Here is a tiny trained network, its code and every weight. The questions are about switching its units off for an input and a class, where a switched-off unit gives its printed mean instead of its output.

import numpy as np


def w(rows, s, z=0):
    codes = np.array(rows[::2]) - 128.0
    scale = np.full(codes.shape[1], s)
    scale[-1] = z or s
    return codes * scale


def f(y):
    return np.maximum(y, 0)


def log_softmax(a):
    a = a - a.max(-1, keepdims=True)
    return a - np.log(np.exp(a).sum(-1, keepdims=True))


def net(x, mask):
    res = np.array(x, float).reshape(1, 3) / 4 @ E
    y = f(res @ A[0][:, :-1].T + A[0][:, -1])
    res = res + np.where(mask, y, B[0][:, -1]) @ B[0][:, :-1]
    return log_softmax(res[-1] @ U[:, :-1].T + U[:, -1])


A, B = {}, {}
E = w([
[202,46,89,182,97,165,193,176,91,216,126,135],'x0',
[89,186,173,201,151,193,27,131,99,185,165,143],'x1',
[191,78,81,99,171,170,125,90,137,101,198,5],'x2',
],0.011)
A[0] = w([
[101,118,235,143,129,192,22,89,3,180,182,165,50],'neuron 0',
[175,102,138,63,103,111,218,136,64,75,61,149,109],'neuron 1',
[164,50,112,30,139,29,159,86,192,52,86,149,233],'neuron 2',
[83,136,113,148,120,105,127,102,103,144,58,247,71],'neuron 3',
[202,64,117,158,62,194,214,226,89,185,210,85,128],'neuron 4',
[186,109,87,104,131,203,145,52,139,122,194,10,125],'neuron 5',
[127,151,179,174,75,55,117,168,154,161,90,197,110],'neuron 6',
[202,95,60,47,247,236,102,64,191,117,212,32,85],'neuron 7',
[137,199,168,144,127,213,59,118,42,202,218,200,94],'neuron 8',
[146,81,111,68,42,34,200,111,163,101,56,76,68],'neuron 9',
[176,135,127,179,225,181,83,54,132,143,146,69,68],'neuron 10',
[152,142,112,187,130,189,24,133,145,149,151,163,218],'neuron 11',
[121,201,145,161,207,150,53,71,149,85,89,122,187],'neuron 12',
[213,72,147,138,83,232,172,239,27,183,118,171,50],'neuron 13',
[188,87,109,27,100,28,158,112,198,96,53,140,154],'neuron 14',
[104,192,247,145,13,65,175,171,96,188,28,193,127],'neuron 15',
[83,208,190,50,148,67,53,41,204,25,190,134,46],'neuron 16',
[143,142,196,137,176,219,66,138,67,157,169,98,63],'neuron 17',
[152,250,106,129,187,94,99,82,195,12,97,73,255],'neuron 18',
[139,92,101,157,21,189,118,168,106,196,92,85,50],'neuron 19',
[214,66,109,193,94,161,154,247,20,206,98,88,203],'neuron 20',
[106,218,79,232,108,191,34,54,53,116,193,151,224],'neuron 21',
],0.0057,0.0059)
B[0] = w([
[90,151,69,24,156,180,151,162,193,89,136,172,190],'neuron 0',
[93,130,104,61,178,184,170,135,86,91,125,136,174],'neuron 1',
[114,157,131,159,235,181,193,201,95,104,141,195,224],'neuron 2',
[143,233,101,92,15,132,169,67,162,124,67,82,171],'neuron 3',
[32,124,166,177,70,112,77,145,152,138,162,130,228],'neuron 4',
[145,232,87,192,75,118,120,104,153,143,2,87,217],'neuron 5',
[177,148,63,137,49,152,129,31,109,110,31,89,179],'neuron 6',
[147,143,76,157,11,83,162,60,155,118,20,128,233],'neuron 7',
[140,175,80,91,137,216,142,195,183,130,145,203,201],'neuron 8',
[85,187,66,74,155,174,151,217,104,103,156,224,185],'neuron 9',
[157,185,61,110,74,172,125,131,144,148,59,139,177],'neuron 10',
[166,193,139,111,201,201,122,192,128,84,127,103,207],'neuron 11',
[96,117,168,149,155,116,35,194,109,113,134,160,204],'neuron 12',
[23,38,168,69,90,87,62,129,171,201,132,160,202],'neuron 13',
[125,132,158,66,130,207,172,212,140,91,129,193,201],'neuron 14',
[138,225,94,214,49,92,138,108,82,178,56,39,213],'neuron 15',
[55,84,159,87,56,25,87,115,215,194,166,98,223],'neuron 16',
[100,138,36,83,158,184,186,125,145,143,151,137,176],'neuron 17',
[67,78,225,196,131,102,78,170,143,123,128,119,238],'neuron 18',
[40,109,135,95,125,86,83,172,210,139,150,151,167],'neuron 19',
[100,33,239,154,169,89,94,200,201,160,113,168,248],'neuron 20',
[98,123,149,99,151,210,187,164,104,29,141,148,231],'neuron 21',
],0.0061,0.013)
U = w([
[127,161,74,23,185,241,186,168,124,106,118,159,67],'0',
[62,105,207,109,110,59,90,132,179,150,144,126,77],'1',
[160,189,35,158,69,150,165,44,126,139,1,89,101],'2',
[163,132,232,217,200,197,150,150,76,94,95,121,248],'3',
[245,98,103,74,165,117,111,24,24,150,189,80,88],'4',
[198,114,81,103,149,89,148,18,27,141,255,79,85],'5',
],0.0086,0.011)

Each question gives the input, the list of numbers given to net, and the class t.
The units are the neurons (one row each of A and B). Each row of codes is followed by its name. A weight is (code - 128) times the scale printed after its matrix; where a second scale follows, it is the last column's (A, B and U).
mask holds one flag per neuron, in row order. A switched-off neuron (its flag False) gives its mean, the last column of its row in B, instead of its output. The means were averaged over made-up inputs and are rounded, as every weight is.
A unit's drop is (log p(t) with every unit on - log p(t) with that unit switched off) / (log p(t) with every unit on - log p(t) with every unit switched off).
The circuit of an input: a set's keep is (log p(t) with only the set's units on - log p(t) with every unit switched off) / (log p(t) with every unit on - log p(t) with every unit switched off). Starting from the 12 units with the biggest drops (on a tie, the unit counted first), units are removed one at a time, each time the one whose removal leaves the highest keep (on an exact tie, the one counted first), for as long as the keep stays at least 0.8.
units of the circuit, in order: the units of the circuit, biggest drop first
most important unit: the unit with the biggest drop
k most important neurons: the k neurons with the biggest drops, biggest first
drop of u: that unit's drop, to one decimal
input [-3,-3,3], class 3: units of the circuit, in order => neuron 2; neuron 18; neuron 0
input [-5,-5,-4], class 0: units of the circuit, in order => neuron 2
input [-6,-3,-7], class 2: 3 most important neurons => neuron 15; neuron 6; neuron 20
input [3,1,4], class 2: units of the circuit, in order => neuron 5; neuron 7
input [1,-3,3], class 3: 2 most important neurons => neuron 0; neuron 8
input [8,-6,3], class 1: 3 most important neurons => neuron 4; neuron 20; neuron 13
input [-3,1,1], class 3: 4 most important neurons => neuron 13; neuron 4; neuron 20; neuron 19
input [8,-7,3], class 1: 2 most important neurons => neuron 4; neuron 20
input [1,-2,4], class 2: units of the circuit, in order => neuron 7; neuron 5
input [0,-3,-3], class 3: 2 most important neurons => neuron 7; neuron 0
input [-7,8,8], class 0: 2 most important neurons => neuron 21; neuron 0
input [4,3,0], class 1: 2 most important neurons => neuron 2; neuron 13
input [-2,3,-2], class 3: 2 most important neurons => neuron 9; neuron 14
input [6,3,-1], class 1: most important unit => neuron 13
input [-7,-2,-8], class 2: 2 most important neurons => neuron 15; neuron 6
input [-5,-5,-3], class 0: 3 most important neurons => neuron 2; neuron 20; neuron 14
input [5,-4,-4], class 1: 3 most important neurons => neuron 13; neuron 20; neuron 21
input [2,-2,3], class 3: 2 most important neurons => neuron 16; neuron 15
input [0,1,2], class 3: 2 most important neurons => neuron 16; neuron 15
input [-1,-6,-5], class 0: units of the circuit, in order => neuron 14
input [0,-3,-4], class 2: 3 most important neurons => neuron 15; neuron 21; neuron 20
input [-6,7,3], class 0: drop of neuron 8 => 0.1
input [0,6,7], class 2: drop of neuron 7 => 1.1
input [3,-1,4], class 2: drop of neuron 12 => 0.2
input [-2,-2,5], class 2: drop of neuron 7 => 0.2
